Moves between objects:
q603: *>q565, ^>q910
q25: *>q809, ^>q579
q549: *>q665, ^>q620
q510: *>q261, ^>q818
q293: *>q736, ^>q74
q575: *>q510, ^>q603
q303: *>q293, ^>q898
q261: *>q609, ^>q444
q503: *>q913, ^>q232
q596: *>q327, ^>q25
q280: *>q579, ^>q261
q843: *>q196, ^>q937
q195: *>q476, ^>q893
q80: *>q830, ^>q396
q186: *>q579, ^>q687
q410: *>q900, ^>q818
q609: *>q843, ^>q776
q278: *>q303, ^>q900
q62: *>q195, ^>q702
q811: *>q893, ^>q641
q937: *>q288, ^>q489
q444: *>q776, ^>q995
q446: *>q298, ^>q278
q298: *>q641, ^>q96
q565: *>q444, ^>q196
q913: *>q995, ^>q62
q900: *>q898, ^>q54
q893: *>q896, ^>q549
q818: *>q259, ^>q596
q896: *>q96, ^>q913
q396: *>q278, ^>q410
q736: *>q473, ^>q44
q990: *>q503, ^>q232
q740: *>q937, ^>q295
q620: *>q736, ^>q410
q408: *>q186, ^>q25
q702: *>q303, ^>q54
q665: *>q54, ^>q44
q488: *>q259, ^>q80
q308: *>q596, ^>q186
q111: *>q740, ^>q995
q809: *>q308, ^>q408
q579: *>q565, ^>q609
q226: *>q687, ^>q575
q641: *>q684, ^>q293
q710: *>q446, ^>q396
q435: *>q702, ^>q473
q44: *>q509, ^>q446
q295: *>q489, ^>q476
q473: *>q54, ^>q509
q776: *>q575, ^>q990
q54: *>q549, ^>q811
q687: *>q740, ^>q510
q743: *>q111, ^>q913
q995: *>q295, ^>q196
q489: *>q743, ^>q36
q830: *>q641, ^>q898
q74: *>q298, ^>q641
q684: *>q44, ^>q710
q196: *>q910, ^>q288
q259: *>q410, ^>q830
q898: *>q74, ^>q488
q96: *>q62, ^>q435
q327: *>q80, ^>q25
q288: *>q503, ^>q743
q509: *>q811, ^>q298
q910: *>q990, ^>q503
q270: *>q488, ^>q396
q232: *>q843, ^>q740
q36: *>q913, ^>q96
q777: *>q25, ^>q280
q476: *>q36, ^>q896

In the rows, 45 stands for zero.

The rows follow the links: the fewer symbols apart two objects are, the more alike their rows tend to be.

Name the object of each row.
[64, 37, 32, 42, 53, 57, 51, 47, 24, 21, 70, 61, 43, 59, 36, 27, 45, 91, 45, 56, 51, 66, 49, 40, 57, 43, 32, 23, 52, 38, 28, 32, 38, 43, 65, 54, 49, 63, 44, 43, 34, 60, 43, 45, 31, 55, 52, 57, 38, 38, 33, 60, 33, 47, 42, 56, 57, 50, 47, 54, 35]: q509
[59, 42, 27, 63, 54, 53, 35, 40, 38, 30, 45, 40, 46, 43, 42, 38, 47, 51, 43, 53, 65, 53, 43, 43, 39, 56, 39, 17, 43, 41, 14, 26, 47, 27, 40, 52, 59, 62, 36, 36, 35, 43, 49, 2, 26, 58, 58, 40, 42, 38, 42, 25, 59, 54, 41, 74, 47, 44, 41, 30, 42]: q74
[20, 28, 43, 36, 71, 50, 29, 55, 61, 51, 32, 37, 43, 33, 39, 54, 35, 35, 35, 38, 48, 66, 31, 25, 35, 28, 30, 58, 69, 33, 51, 66, 63, 38, 52, 41, 22, 36, 45, 41, 36, 40, 53, 55, 55, 45, 33, 59, 48, 47, 63, 62, 57, 33, 47, 61, 33, 56, 45, 67, 46]: q232
[51, 37, 51, 40, 28, 56, 67, 36, 31, 44, 27, 50, 61, 30, 52, 45, 30, 16, 67, 47, 42, 33, 57, 50, 54, 41, 46, 49, 43, 67, 49, 57, 43, 60, 49, 35, 19, 54, 67, 38, 36, 64, 48, 39, 40, 60, 27, 54, 43, 49, 37, 31, 46, 46, 69, 38, 41, 22, 44, 59, 33]: q308
[33, 62, 71, 36, 26, 8, 43, 51, 50, 30, 47, 59, 31, 49, 29, 55, 31, 42, 54, 31, 38, 31, 50, 48, 52, 36, 50, 48, 44, 34, 41, 33, 43, 63, 30, 22, 40, 35, 68, 45, 28, 26, 40, 54, 55, 15, 59, 35, 38, 59, 29, 34, 42, 42, 41, 31, 37, 53, 42, 38, 50]: q410
[28, 32, 43, 44, 70, 48, 27, 50, 64, 60, 37, 25, 44, 48, 43, 45, 49, 39, 32, 37, 50, 63, 25, 30, 32, 35, 43, 72, 58, 36, 56, 68, 51, 41, 45, 49, 24, 36, 35, 56, 46, 37, 51, 42, 61, 34, 37, 58, 49, 39, 70, 70, 62, 28, 47, 62, 32, 54, 46, 64, 51]: q196
[52, 37, 61, 31, 43, 40, 50, 49, 32, 24, 71, 61, 45, 60, 33, 35, 36, 90, 45, 47, 44, 56, 50, 47, 50, 31, 34, 47, 53, 34, 44, 42, 32, 64, 58, 34, 32, 48, 54, 54, 34, 52, 36, 68, 47, 26, 52, 60, 34, 50, 23, 68, 26, 43, 43, 38, 50, 56, 49, 62, 40]: q665
[57, 52, 44, 67, 36, 53, 51, 29, 48, 55, 53, 16, 53, 69, 54, 30, 59, 53, 44, 46, 54, 26, 44, 63, 45, 61, 79, 57, 31, 52, 60, 49, 28, 50, 27, 54, 39, 48, 32, 70, 63, 49, 44, 17, 42, 27, 48, 51, 50, 32, 51, 64, 48, 37, 52, 41, 33, 28, 45, 43, 42]: q280
[42, 64, 53, 44, 29, 10, 31, 40, 54, 43, 30, 46, 31, 42, 41, 53, 36, 16, 51, 35, 41, 25, 42, 44, 42, 52, 46, 46, 40, 36, 30, 34, 47, 44, 21, 30, 59, 37, 66, 38, 31, 27, 52, 31, 59, 25, 64, 23, 43, 58, 45, 18, 68, 41, 40, 49, 38, 47, 35, 26, 53]: q488
[48, 69, 56, 37, 27, 12, 40, 41, 46, 49, 29, 51, 30, 47, 46, 47, 40, 8, 54, 44, 38, 26, 47, 41, 50, 55, 46, 50, 40, 41, 34, 30, 48, 46, 27, 33, 61, 44, 71, 35, 32, 40, 58, 33, 62, 28, 57, 29, 38, 56, 52, 23, 68, 37, 47, 51, 42, 41, 34, 35, 53]: q80
[49, 46, 42, 62, 42, 28, 24, 37, 45, 32, 37, 39, 44, 43, 39, 49, 39, 34, 47, 40, 57, 37, 38, 48, 35, 55, 39, 37, 44, 36, 12, 29, 50, 32, 26, 31, 51, 50, 47, 37, 31, 24, 48, 6, 38, 38, 65, 29, 43, 47, 36, 13, 66, 50, 38, 62, 40, 49, 43, 23, 48]: q898
[72, 42, 38, 31, 49, 52, 38, 30, 29, 69, 49, 47, 57, 45, 57, 47, 51, 48, 33, 60, 34, 35, 39, 51, 29, 61, 25, 67, 46, 58, 39, 58, 56, 21, 58, 49, 64, 45, 32, 34, 65, 44, 48, 52, 55, 56, 51, 31, 46, 57, 37, 36, 45, 49, 26, 33, 71, 49, 52, 24, 66]: q62
[76, 41, 32, 35, 47, 57, 43, 32, 30, 67, 50, 47, 52, 41, 59, 43, 58, 48, 35, 66, 37, 39, 41, 51, 35, 62, 28, 52, 47, 57, 40, 48, 52, 21, 61, 59, 75, 49, 27, 33, 64, 51, 46, 52, 45, 61, 48, 34, 46, 49, 39, 33, 44, 58, 30, 41, 74, 46, 53, 21, 61]: q96
[23, 31, 53, 50, 65, 52, 26, 56, 59, 53, 35, 20, 43, 43, 40, 47, 49, 38, 25, 38, 53, 59, 27, 38, 35, 30, 47, 64, 58, 33, 50, 62, 45, 45, 37, 44, 20, 34, 30, 57, 50, 32, 51, 42, 49, 29, 37, 60, 47, 32, 69, 67, 55, 32, 50, 62, 30, 58, 52, 62, 44]: q843
[41, 70, 53, 36, 32, 9, 41, 47, 56, 52, 35, 59, 24, 53, 44, 48, 44, 17, 52, 42, 35, 26, 48, 41, 54, 50, 48, 50, 42, 30, 39, 26, 48, 49, 32, 39, 70, 40, 66, 38, 36, 38, 57, 46, 68, 26, 57, 24, 37, 55, 52, 34, 64, 33, 38, 42, 42, 41, 32, 33, 53]: q270
[57, 36, 33, 65, 56, 54, 36, 40, 35, 23, 47, 38, 48, 44, 35, 36, 43, 60, 42, 51, 64, 60, 41, 47, 42, 50, 36, 19, 47, 36, 12, 29, 44, 31, 43, 44, 49, 60, 39, 37, 31, 39, 47, 3, 20, 54, 59, 41, 45, 36, 34, 25, 54, 57, 46, 69, 48, 49, 48, 35, 40]: q293

Each walk starts at a row. The symbols on each line, taken left to right, move it on to the next object.
Answer with the object's row; about right is enough.
---
[58, 41, 39, 61, 50, 45, 26, 33, 35, 29, 49, 39, 47, 44, 37, 43, 42, 54, 40, 47, 58, 48, 39, 49, 35, 59, 30, 34, 43, 39, 11, 29, 48, 27, 35, 40, 51, 56, 40, 38, 31, 29, 49, 3, 33, 47, 64, 30, 44, 43, 30, 19, 62, 56, 35, 64, 46, 50, 44, 24, 50]
* ^ * ^ ^ -> [80, 30, 39, 47, 51, 60, 34, 26, 21, 40, 64, 43, 62, 45, 44, 40, 43, 79, 37, 63, 46, 47, 39, 52, 27, 53, 19, 60, 49, 49, 33, 56, 46, 28, 57, 41, 44, 58, 32, 36, 46, 43, 41, 35, 41, 49, 57, 37, 43, 57, 17, 37, 41, 61, 29, 41, 61, 51, 56, 28, 57]
^ ^ * * ^ -> [53, 38, 65, 32, 37, 36, 45, 49, 34, 28, 72, 55, 50, 56, 30, 43, 32, 86, 44, 47, 39, 48, 47, 48, 43, 32, 31, 58, 57, 41, 48, 49, 35, 60, 54, 33, 26, 43, 51, 53, 37, 41, 30, 71, 52, 24, 54, 55, 32, 55, 18, 63, 25, 41, 40, 29, 50, 57, 52, 53, 44]
---
[50, 48, 60, 37, 18, 45, 66, 34, 35, 41, 29, 46, 57, 36, 55, 45, 30, 13, 68, 44, 39, 20, 55, 50, 55, 47, 49, 56, 41, 64, 49, 61, 43, 61, 42, 28, 21, 54, 74, 37, 33, 58, 49, 40, 51, 46, 34, 43, 39, 56, 41, 28, 47, 42, 66, 35, 35, 23, 43, 53, 37]
* ^ * ^ -> [55, 39, 53, 43, 29, 63, 71, 35, 31, 42, 26, 45, 60, 33, 60, 40, 31, 17, 65, 51, 45, 32, 53, 50, 58, 45, 50, 53, 41, 71, 49, 59, 39, 57, 50, 41, 18, 54, 67, 42, 41, 69, 50, 35, 44, 65, 26, 56, 38, 50, 43, 38, 47, 44, 70, 42, 36, 21, 43, 60, 32]
* ^ ^ ^ * -> [37, 65, 62, 47, 26, 10, 35, 45, 58, 37, 35, 51, 35, 40, 34, 62, 30, 23, 55, 31, 41, 27, 46, 46, 44, 45, 50, 47, 43, 39, 33, 35, 51, 51, 25, 24, 47, 38, 63, 33, 27, 22, 46, 42, 52, 20, 60, 25, 43, 61, 33, 19, 53, 46, 39, 37, 39, 49, 44, 28, 51]
---
[51, 43, 41, 35, 49, 48, 57, 57, 33, 28, 61, 67, 35, 66, 38, 25, 49, 83, 45, 49, 47, 64, 54, 36, 68, 32, 37, 21, 52, 27, 43, 23, 33, 56, 59, 56, 61, 57, 59, 48, 39, 67, 44, 60, 40, 50, 48, 58, 35, 37, 47, 67, 36, 40, 47, 54, 50, 49, 39, 64, 33]
* ^ ^ ^ * -> [74, 31, 45, 47, 50, 50, 28, 28, 24, 39, 61, 40, 58, 46, 44, 44, 38, 75, 35, 57, 47, 45, 37, 50, 23, 56, 20, 60, 50, 46, 27, 52, 51, 28, 50, 37, 38, 58, 34, 38, 45, 34, 41, 29, 42, 41, 63, 37, 40, 59, 18, 36, 45, 55, 30, 43, 55, 52, 59, 26, 57]
^ * ^ * -> [54, 33, 53, 49, 49, 48, 42, 50, 29, 12, 71, 56, 47, 57, 27, 33, 33, 89, 41, 44, 56, 60, 46, 45, 50, 34, 33, 30, 53, 33, 27, 29, 34, 53, 54, 40, 26, 57, 45, 52, 29, 47, 38, 40, 28, 41, 57, 60, 34, 40, 21, 54, 31, 46, 43, 53, 47, 59, 50, 56, 34]
---
[30, 59, 62, 47, 24, 21, 52, 50, 56, 36, 37, 52, 43, 31, 35, 66, 27, 28, 67, 27, 36, 27, 58, 48, 50, 42, 59, 40, 37, 47, 50, 39, 54, 63, 31, 22, 34, 35, 62, 39, 31, 32, 36, 56, 47, 31, 51, 32, 49, 62, 26, 24, 33, 52, 48, 20, 31, 43, 44, 36, 46]
^ ^ * * ^ -> [42, 41, 43, 52, 31, 68, 77, 37, 38, 39, 30, 46, 61, 26, 57, 47, 36, 25, 67, 42, 46, 36, 58, 50, 57, 44, 60, 34, 34, 68, 59, 59, 42, 61, 51, 43, 20, 53, 56, 41, 42, 64, 42, 44, 29, 69, 24, 55, 47, 43, 41, 35, 37, 55, 68, 34, 33, 25, 48, 58, 29]
^ ^ ^ * ^ -> [48, 58, 46, 57, 40, 20, 30, 42, 49, 35, 31, 43, 36, 41, 39, 50, 38, 23, 49, 41, 50, 34, 42, 46, 41, 50, 43, 37, 40, 33, 17, 28, 52, 35, 24, 33, 55, 48, 56, 35, 28, 26, 54, 15, 43, 36, 61, 23, 40, 50, 39, 12, 67, 46, 38, 54, 39, 48, 38, 21, 48]
---
[62, 46, 16, 48, 55, 61, 44, 41, 33, 39, 53, 59, 43, 52, 44, 27, 58, 62, 42, 57, 56, 57, 49, 42, 54, 57, 35, 13, 44, 37, 28, 24, 44, 28, 56, 63, 77, 62, 39, 34, 41, 62, 52, 25, 27, 72, 49, 44, 44, 34, 46, 38, 54, 52, 38, 70, 60, 42, 39, 41, 41]
^ ^ * ^ ^ -> [71, 33, 44, 43, 52, 53, 45, 42, 21, 25, 74, 59, 52, 57, 37, 35, 41, 96, 43, 56, 51, 57, 46, 47, 44, 42, 20, 40, 55, 40, 35, 40, 39, 44, 62, 42, 48, 59, 41, 44, 39, 49, 37, 48, 35, 44, 58, 50, 35, 48, 16, 57, 36, 52, 35, 42, 59, 50, 49, 46, 42]
^ ^ * * * -> [53, 34, 63, 42, 43, 42, 41, 43, 28, 21, 73, 50, 52, 58, 30, 42, 32, 92, 38, 49, 44, 49, 41, 48, 39, 37, 25, 56, 55, 38, 36, 50, 36, 54, 53, 28, 24, 50, 48, 51, 32, 40, 34, 53, 46, 25, 61, 53, 32, 58, 13, 55, 31, 48, 39, 36, 50, 61, 53, 50, 49]
---
[58, 51, 46, 28, 37, 47, 44, 45, 40, 74, 42, 49, 44, 40, 61, 52, 59, 33, 29, 56, 29, 32, 44, 57, 39, 54, 41, 61, 41, 62, 46, 44, 47, 32, 58, 57, 73, 35, 30, 44, 73, 39, 44, 77, 49, 57, 38, 36, 41, 43, 44, 37, 35, 53, 36, 35, 79, 55, 56, 25, 61]
^ * * * -> [68, 48, 42, 29, 42, 44, 46, 36, 34, 72, 52, 52, 51, 44, 60, 45, 56, 50, 34, 57, 26, 32, 43, 54, 33, 57, 31, 67, 49, 61, 50, 53, 51, 31, 63, 54, 70, 44, 33, 39, 69, 44, 41, 71, 59, 49, 49, 33, 42, 56, 36, 44, 39, 49, 31, 26, 72, 47, 53, 25, 64]
^ * ^ -> [49, 40, 47, 25, 49, 49, 32, 48, 42, 80, 34, 39, 42, 33, 58, 51, 56, 28, 20, 55, 34, 42, 32, 48, 30, 48, 33, 72, 50, 55, 43, 55, 52, 29, 56, 55, 63, 33, 33, 41, 68, 38, 51, 67, 54, 55, 32, 42, 39, 41, 56, 40, 49, 44, 37, 49, 75, 61, 53, 31, 67]
---
[13, 36, 56, 48, 45, 56, 41, 70, 58, 45, 25, 42, 39, 20, 39, 62, 41, 25, 28, 34, 48, 61, 44, 46, 46, 22, 53, 31, 43, 47, 39, 41, 46, 52, 43, 44, 30, 27, 40, 48, 51, 35, 39, 66, 22, 62, 22, 58, 46, 22, 54, 37, 32, 54, 51, 54, 55, 69, 51, 44, 39]
* * * * * -> [26, 42, 54, 45, 53, 51, 34, 61, 63, 64, 31, 23, 39, 41, 50, 51, 60, 27, 14, 41, 46, 50, 33, 52, 32, 38, 57, 58, 46, 49, 45, 48, 42, 41, 40, 57, 45, 25, 26, 60, 73, 31, 42, 62, 36, 44, 31, 51, 42, 17, 68, 53, 42, 44, 45, 56, 56, 66, 55, 39, 46]
* * * * -> [23, 37, 59, 44, 40, 50, 36, 65, 58, 50, 23, 32, 36, 27, 44, 58, 46, 21, 19, 40, 45, 55, 42, 50, 45, 26, 50, 42, 42, 44, 35, 38, 37, 50, 41, 51, 40, 28, 39, 53, 63, 32, 39, 64, 24, 51, 25, 57, 39, 18, 54, 42, 34, 51, 49, 59, 57, 73, 56, 42, 42]
